Here is a tiny trained network, its code and every weight. The questions are about switching its units off for an input and a class, where a switched-off unit gives its printed mean instead of its output.

import numpy as np


def w(rows, s, z=0):
    codes = np.array(rows[::2]) - 128.0
    scale = np.full(codes.shape[1], s)
    scale[-1] = z or s
    return codes * scale


def norm(h):
    return h / np.sqrt((h * h).mean(-1, keepdims=True) + 1e-5)


def f(y):
    return y / 2 * (1 + np.tanh(0.7978845608 * (y + 0.044715 * y**3)))


def log_softmax(a):
    a = a - a.max(-1, keepdims=True)
    return a - np.log(np.exp(a).sum(-1, keepdims=True))


def net(x, mask):
    res = np.array(x, float).reshape(1, 7) / 4 @ E
    u = 0
    for l in range(2):
        y = f(norm(res) @ A[l][:, :-1].T + A[l][:, -1])
        res = res + np.where(mask[u : u + 8], y, B[l][:, -1]) @ B[l][:, :-1]
        u += 8
    return log_softmax(norm(res)[-1] @ U[:, :-1].T + U[:, -1])


A, B = {}, {}
E = w([
[120,102,41,101,142,169,127,112],'x0',
[22,153,164,79,79,108,197,135],'x1',
[77,126,145,187,191,138,63,126],'x2',
[139,171,126,158,175,253,44,58],'x3',
[198,102,119,218,152,206,172,86],'x4',
[159,93,209,46,151,130,215,65],'x5',
[146,205,150,79,212,101,150,185],'x6',
],0.0069)
A[0] = w([
[244,146,127,59,255,132,114,111,82],'L0N0',
[158,149,108,181,74,151,124,128,93],'L0N1',
[154,136,82,150,188,216,74,91,162],'L0N2',
[133,154,143,134,193,99,93,152,95],'L0N3',
[115,184,103,64,184,79,34,159,3],'L0N4',
[198,173,218,120,104,96,212,162,133],'L0N5',
[127,126,162,100,40,75,160,185,92],'L0N6',
[108,150,133,69,42,124,64,139,49],'L0N7',
],0.0074,0.0034)
B[0] = w([
[207,169,122,176,47,42,207,104,225],'L0N0',
[168,114,150,169,107,113,151,33,143],'L0N1',
[52,157,143,101,117,103,21,137,254],'L0N2',
[161,102,144,149,104,187,221,221,153],'L0N3',
[206,132,146,144,69,130,114,111,180],'L0N4',
[106,30,156,131,109,159,99,165,239],'L0N5',
[164,129,159,106,254,222,134,50,215],'L0N6',
[134,117,59,193,155,28,156,91,146],'L0N7',
],0.0075,0.0049)
A[1] = w([
[142,147,149,94,211,74,81,215,3],'L1N0',
[115,84,118,78,108,158,251,96,105],'L1N1',
[160,90,148,151,115,201,148,45,121],'L1N2',
[65,70,132,148,107,136,140,149,94],'L1N3',
[137,92,83,238,111,93,86,124,160],'L1N4',
[97,119,100,110,101,249,75,94,42],'L1N5',
[51,167,176,185,141,139,187,164,150],'L1N6',
[173,115,178,116,141,122,130,165,78],'L1N7',
],0.011,0.004)
B[1] = w([
[254,111,174,60,115,54,112,126,172],'L1N0',
[120,144,126,232,132,108,211,173,254],'L1N1',
[222,204,85,17,56,59,115,144,214],'L1N2',
[217,168,29,148,95,173,178,148,158],'L1N3',
[149,180,96,245,80,190,162,21,238],'L1N4',
[148,76,231,29,179,97,136,216,200],'L1N5',
[110,102,126,147,122,223,91,132,192],'L1N6',
[71,87,217,28,126,46,154,127,176],'L1N7',
],0.0091,0.0065)
U = w([
[151,130,176,32,146,78,72,153,126],'0',
[59,116,45,123,200,100,178,143,4],'1',
[192,206,53,201,74,129,103,64,209],'2',
[51,138,148,184,166,226,17,118,108],'3',
[158,126,162,136,114,72,249,182,193],'4',
],0.014,0.0042)

Each question gives the input, the list of numbers given to net, and the class t.
The units are the neurons (one row each of A and B). Each row of codes is followed by its name. A weight is (code - 128) times the scale printed after its matrix; where a second scale follows, it is the last column's (A, B and U).
mask holds one flag per neuron, layer by layer. A switched-off neuron (its flag False) gives its mean, the last column of its row in B, instead of its output. The means were averaged over made-up inputs and are rounded, as every weight is.
A unit's drop is (log p(t) with every unit on - log p(t) with that unit switched off) / (log p(t) with every unit on - log p(t) with every unit switched off).
The circuit of an input: a set's keep is (log p(t) with only the set's units on - log p(t) with every unit switched off) / (log p(t) with every unit on - log p(t) with every unit switched off). Starting from the 12 units with the biggest drops (on a tie, the unit counted first), units are removed one at a time, each time the one whose removal leaves the highest keep (on an exact tie, the one counted first), for as long as the keep stays at least 0.8.
units of the circuit, in order: the units of the circuit, biggest drop first
most important unit: the unit with the biggest drop
k most important neurons: the k neurons with the biggest drops, biggest first
k most important neurons of layer l: the k neurons of layer l with the biggest drops, biggest first
drop of u: that unit's drop, to one decimal
input [-6,-4,-8,-8,7,-4,-5], class 2: 2 most important neurons : [L1N4 L1N5]
input [-8,-3,2,7,5,5,8], class 0: most important unit : L1N1
input [-7,-1,-5,0,-8,-5,-1], class 2: 4 most important neurons : [L0N7 L0N4 L1N5 L1N4]
input [-5,1,2,8,2,3,8], class 0: 4 most important neurons : [L1N4 L1N1 L1N7 L0N2]
input [-4,-1,-6,-3,1,-4,-2], class 2: 2 most important neurons of layer 1 : [L1N2 L1N5]
input [5,2,-5,4,8,-1,-3], class 0: units of the circuit, in order : [L1N5 L0N2]
input [7,-1,-7,7,-3,-8,-5], class 3: 2 most important neurons of layer 0 : [L0N2 L0N0]
input [-2,2,4,-7,-3,3,5], class 0: 4 most important neurons of layer 1 : [L1N0 L1N4 L1N7 L1N6]
input [-4,7,1,8,-7,3,-8], class 0: 2 most important neurons : [L1N4 L0N0]
input [-7,4,1,0,5,-5,1], class 3: 3 most important neurons : [L1N6 L0N4 L0N0]
input [-8,1,2,5,-7,5,-5], class 3: 3 most important neurons of layer 1 : [L1N0 L1N5 L1N7]
input [-7,8,8,-8,7,1,-6], class 2: 2 most important neurons : [L1N3 L1N5]
input [6,-4,4,4,0,-6,1], class 3: 2 most important neurons : [L0N2 L1N5]
input [5,-7,3,-5,-8,6,-8], class 2: 3 most important neurons : [L1N5 L1N7 L0N7]
input [0,8,7,-5,-1,-3,-6], class 3: units of the circuit, in order : [L1N6]
input [5,7,1,-5,8,-7,5], class 2: 3 most important neurons : [L1N5 L1N3 L0N6]
input [-5,8,1,2,-1,2,8], class 0: 2 most important neurons of layer 0 : [L0N0 L0N1]
input [-8,3,0,3,-4,-1,-4], class 3: 4 most important neurons of layer 1 : [L1N6 L1N2 L1N0 L1N1]
input [3,1,0,7,6,-2,6], class 3: 2 most important neurons of layer 1 : [L1N2 L1N5]
input [-3,-6,-2,-7,4,-4,-1], class 2: units of the circuit, in order : [L1N4]
input [-1,-1,4,-6,-3,-5,6], class 0: 2 most important neurons of layer 1 : [L1N1 L1N0]
input [-2,6,-2,6,6,0,-1], class 0: drop of L1N5 : 0.1
input [-8,5,2,3,2,1,5], class 3: drop of L1N6 : 0.9
input [0,2,0,-4,5,-4,-2], class 2: drop of L1N2 : 0.0
input [-5,8,7,1,-2,5,-3], class 3: drop of L1N6 : 0.4
